Below are the code and all the weights of a small trained network. Each question names an input and a target symbol and asks about switching units off, where a switched-off unit gives its printed mean instead of its output.

import numpy as np


def w(rows, s, z=0):
    codes = np.array(rows[::2]) - 128.0
    scale = np.full(codes.shape[1], s)
    scale[-1] = z or s
    return codes * scale


def f(y):
    return np.maximum(y, 0)


def softmax(a):
    e = np.exp(a - a.max(-1, keepdims=True))
    return e / e.sum(-1, keepdims=True)


def log_softmax(a):
    a = a - a.max(-1, keepdims=True)
    return a - np.log(np.exp(a).sum(-1, keepdims=True))


def net(x, mask):
    ids = ['ΔΛεζξψ'.index(c) for c in x.split()]
    T = len(ids)
    res = E[ids] + P[:T]
    u = 0
    for l in range(3):
        q, k, v = (res @ M[l].T for M in (Q, K, V))
        z = softmax(np.where(np.tri(T) > 0, q @ k.T / 2**0.5, -1e9)) @ v
        res = res + np.where(mask[u], z, O[l][:, -1]) @ O[l][:, :-1]
        u += 1
        y = f(res @ A[l][:, :-1].T + A[l][:, -1])
        res = res + np.where(mask[u : u + 8], y, B[l][:, -1]) @ B[l][:, :-1]
        u += 8
    return log_softmax(res[-1] @ U[:, :-1].T + U[:, -1])


Q, K, V, O, A, B = {}, {}, {}, {}, {}, {}
E = w([
[121,79,177,254],'Δ',
[118,82,152,180],'Λ',
[127,90,158,205],'ε',
[233,103,52,32],'ζ',
[79,54,137,136],'ξ',
[44,98,33,180],'ψ',
],0.0087)
P = w([
[171,115,166,147],'0',
[125,145,29,111],'1',
[152,89,145,123],'2',
[115,171,109,144],'3',
[190,100,170,106],'4',
[102,191,129,131],'5',
[178,71,170,79],'6',
[78,193,146,123],'7',
[252,83,161,77],'8',
[70,200,150,122],'9',
],0.011)
Q[0] = w([
[115,255,161,131],'0.h1',
[200,20,163,145],'0.h1',
],0.0091)
K[0] = w([
[69,186,60,171],'0.h1',
[147,2,199,84],'0.h1',
],0.0082)
V[0] = w([
[66,172,228,187],'0.h1',
[253,37,45,95],'0.h1',
],0.005)
O[0] = w([
[143,39,13,80,77],'0.h1',
[171,167,255,92,251],'0.h1',
],0.0066,0.0031)
A[0] = w([
[46,127,133,118,252],'0.n1',
[120,122,208,173,130],'0.n2',
[103,64,31,161,108],'0.n3',
[190,31,94,177,158],'0.n4',
[254,13,158,124,123],'0.n5',
[179,85,109,15,236],'0.n6',
[157,180,165,120,70],'0.n7',
[238,129,198,99,201],'0.n8',
],0.0073,0.0031)
B[0] = w([
[111,231,128,160,174],'0.n1',
[138,140,155,137,181],'0.n2',
[152,118,109,99,145],'0.n3',
[132,60,97,151,179],'0.n4',
[1,106,108,107,239],'0.n5',
[96,151,152,81,216],'0.n6',
[118,136,78,132,149],'0.n7',
[35,101,139,112,255],'0.n8',
],0.0077,0.0067)
Q[1] = w([
[9,144,254,150],'1.h1',
[165,182,143,34],'1.h1',
],0.005)
K[1] = w([
[108,83,135,2],'1.h1',
[215,213,56,171],'1.h1',
],0.0047)
V[1] = w([
[35,152,171,3],'1.h1',
[185,245,10,83],'1.h1',
],0.005)
O[1] = w([
[178,142,254,64,254],'1.h1',
[58,145,132,42,19],'1.h1',
],0.0051,0.0069)
A[1] = w([
[110,80,57,152,16],'1.n1',
[1,61,120,50,62],'1.n2',
[101,159,63,162,164],'1.n3',
[151,179,200,179,250],'1.n4',
[145,192,101,88,215],'1.n5',
[52,130,135,80,194],'1.n6',
[48,134,146,53,64],'1.n7',
[130,159,62,96,180],'1.n8',
],0.0075,0.0021)
B[1] = w([
[214,144,55,123,143],'1.n1',
[85,16,114,240,255],'1.n2',
[113,153,60,96,147],'1.n3',
[133,196,91,86,204],'1.n4',
[159,167,253,135,156],'1.n5',
[145,148,178,224,221],'1.n6',
[213,144,78,219,222],'1.n7',
[123,122,234,70,145],'1.n8',
],0.0056,0.0074)
Q[2] = w([
[125,254,153,127],'2.h1',
[77,120,48,4],'2.h1',
],0.0045)
K[2] = w([
[3,216,138,156],'2.h1',
[255,121,117,133],'2.h1',
],0.0048)
V[2] = w([
[98,254,112,95],'2.h1',
[202,154,60,148],'2.h1',
],0.007)
O[2] = w([
[96,224,84,253,1],'2.h1',
[154,192,186,240,62],'2.h1',
],0.0076,0.0066)
A[2] = w([
[132,184,165,142,98],'2.n1',
[99,192,61,154,165],'2.n2',
[186,172,255,66,133],'2.n3',
[119,107,117,190,117],'2.n4',
[142,173,143,95,5],'2.n5',
[75,149,135,252,212],'2.n6',
[221,92,142,153,80],'2.n7',
[127,139,81,56,83],'2.n8',
],0.0091,0.0028)
B[2] = w([
[132,87,109,143,161],'2.n1',
[120,142,88,182,147],'2.n2',
[175,207,143,153,254],'2.n3',
[111,127,53,188,160],'2.n4',
[76,5,33,163,145],'2.n5',
[71,190,94,168,159],'2.n6',
[230,140,136,143,165],'2.n7',
[1,174,129,143,137],'2.n8',
],0.0078,0.0075)
U = w([
[199,55,99,190,8],'Δ',
[106,75,111,95,113],'Λ',
[139,75,112,139,15],'ε',
[194,166,255,121,223],'ζ',
[21,82,124,30,173],'ξ',
[17,135,110,236,130],'ψ',
],0.0067,0.0018)

Each question gives the input, a string of symbols that net reads in full, and the target symbol t.
The units are the heads (2 rows each of Q, K, V and O) and the neurons (one row each of A and B). Each row of codes is followed by its name. A weight is (code - 128) times the scale printed after its matrix; where a second scale follows, it is the last column's (O, A, B and U).
mask holds one flag per unit, layer by layer, with each layer's heads first. A switched-off unit (its flag False) gives its mean, the last column of its rows in O or B, instead of its output. The means were averaged over made-up inputs and are rounded, as every weight is.
A unit's drop is (log p(t) with every unit on - log p(t) with that unit switched off) / (log p(t) with every unit on - log p(t) with every unit switched off).
The circuit of an input: a set's keep is (log p(t) with only the set's units on - log p(t) with every unit switched off) / (log p(t) with every unit on - log p(t) with every unit switched off). Starting from the 12 units with the biggest drops (on a tie, the unit counted first), units are removed one at a time, each time the one whose removal leaves the highest keep (on an exact tie, the one counted first), for as long as the keep stays at least 0.8.
units of the circuit, in order: the units of the circuit, biggest drop first
unit that matters most: the unit with the biggest drop
k most important neurons: the k neurons with the biggest drops, biggest first
k most important neurons of layer l: the k neurons of layer l with the biggest drops, biggest first
drop of u: that unit's drop, to one decimal
input ψ ε ζ Λ ζ ψ ψ ζ Δ, target ψ: 4 most important neurons	(0.n5 1.n7 1.n2 2.n6)
input ζ ζ ε ψ ε ζ ξ Λ Λ, target ξ: unit that matters most	2.h1
input ζ Λ ζ ξ ε ζ ζ ξ, target ζ: 2 most important neurons	(0.n8 0.n5)
input ε Δ ψ ζ Δ, target ψ: units of the circuit, in order	(0.n5 1.h1 2.n6)
input ζ ζ ζ ζ, target ζ: units of the circuit, in order	(2.n3 0.h1)
input ζ ε ψ ε ξ Δ ζ Λ ψ, target ζ: units of the circuit, in order	(0.h1 2.n3)
input ζ ζ ζ ψ ξ ζ ζ Λ, target ζ: 3 most important neurons	(0.n8 0.n5 2.n3)
input Δ ε ζ ε, target ζ: units of the circuit, in order	(0.n5 1.n2 2.n3)
input ψ Λ Λ ζ Δ ζ ζ ζ Δ ε, target ζ: units of the circuit, in order	(0.n5 2.n3 1.n2)
input ψ ξ Λ, target ψ: 2 most important neurons	(0.n5 0.n8)
input Δ Δ ζ ξ ζ Λ, target ζ: 4 most important neurons	(0.n5 0.n8 2.n3 1.n2)
input ζ ξ ψ ζ ζ, target ψ: 3 most important neurons	(0.n5 1.n2 0.n8)
input Δ ζ ψ Λ ξ, target ψ: 2 most important neurons	(1.n2 0.n5)
input ε ψ ξ ξ ξ ζ Δ ζ ζ ζ, target ζ: 2 most important neurons	(2.n3 1.n5)
input ψ Δ ζ, target ψ: unit that matters most	1.n2
input ξ ζ ψ Δ Δ ζ ζ ζ Δ ξ, target ζ: 2 most important neurons	(0.n5 0.n8)
input ζ ξ ψ Δ Λ, target ψ: 2 most important neurons of layer 0	(0.n5 0.n4)
input ξ ζ ξ ξ ε, target ξ: 3 most important neurons	(2.n3 0.n5 1.n7)
input ξ ζ ψ ε ψ Λ ε, target ψ: 2 most important neurons	(0.n5 1.n2)
input ζ Λ Δ ζ ζ ζ Δ ε ζ Δ, target ζ: unit that matters most	0.n5
input ψ ζ ξ, target ψ: 2 most important neurons of layer 0	(0.n5 0.n1)
input Λ ζ ψ ε ε, target ψ: drop of 2.n6	0.2
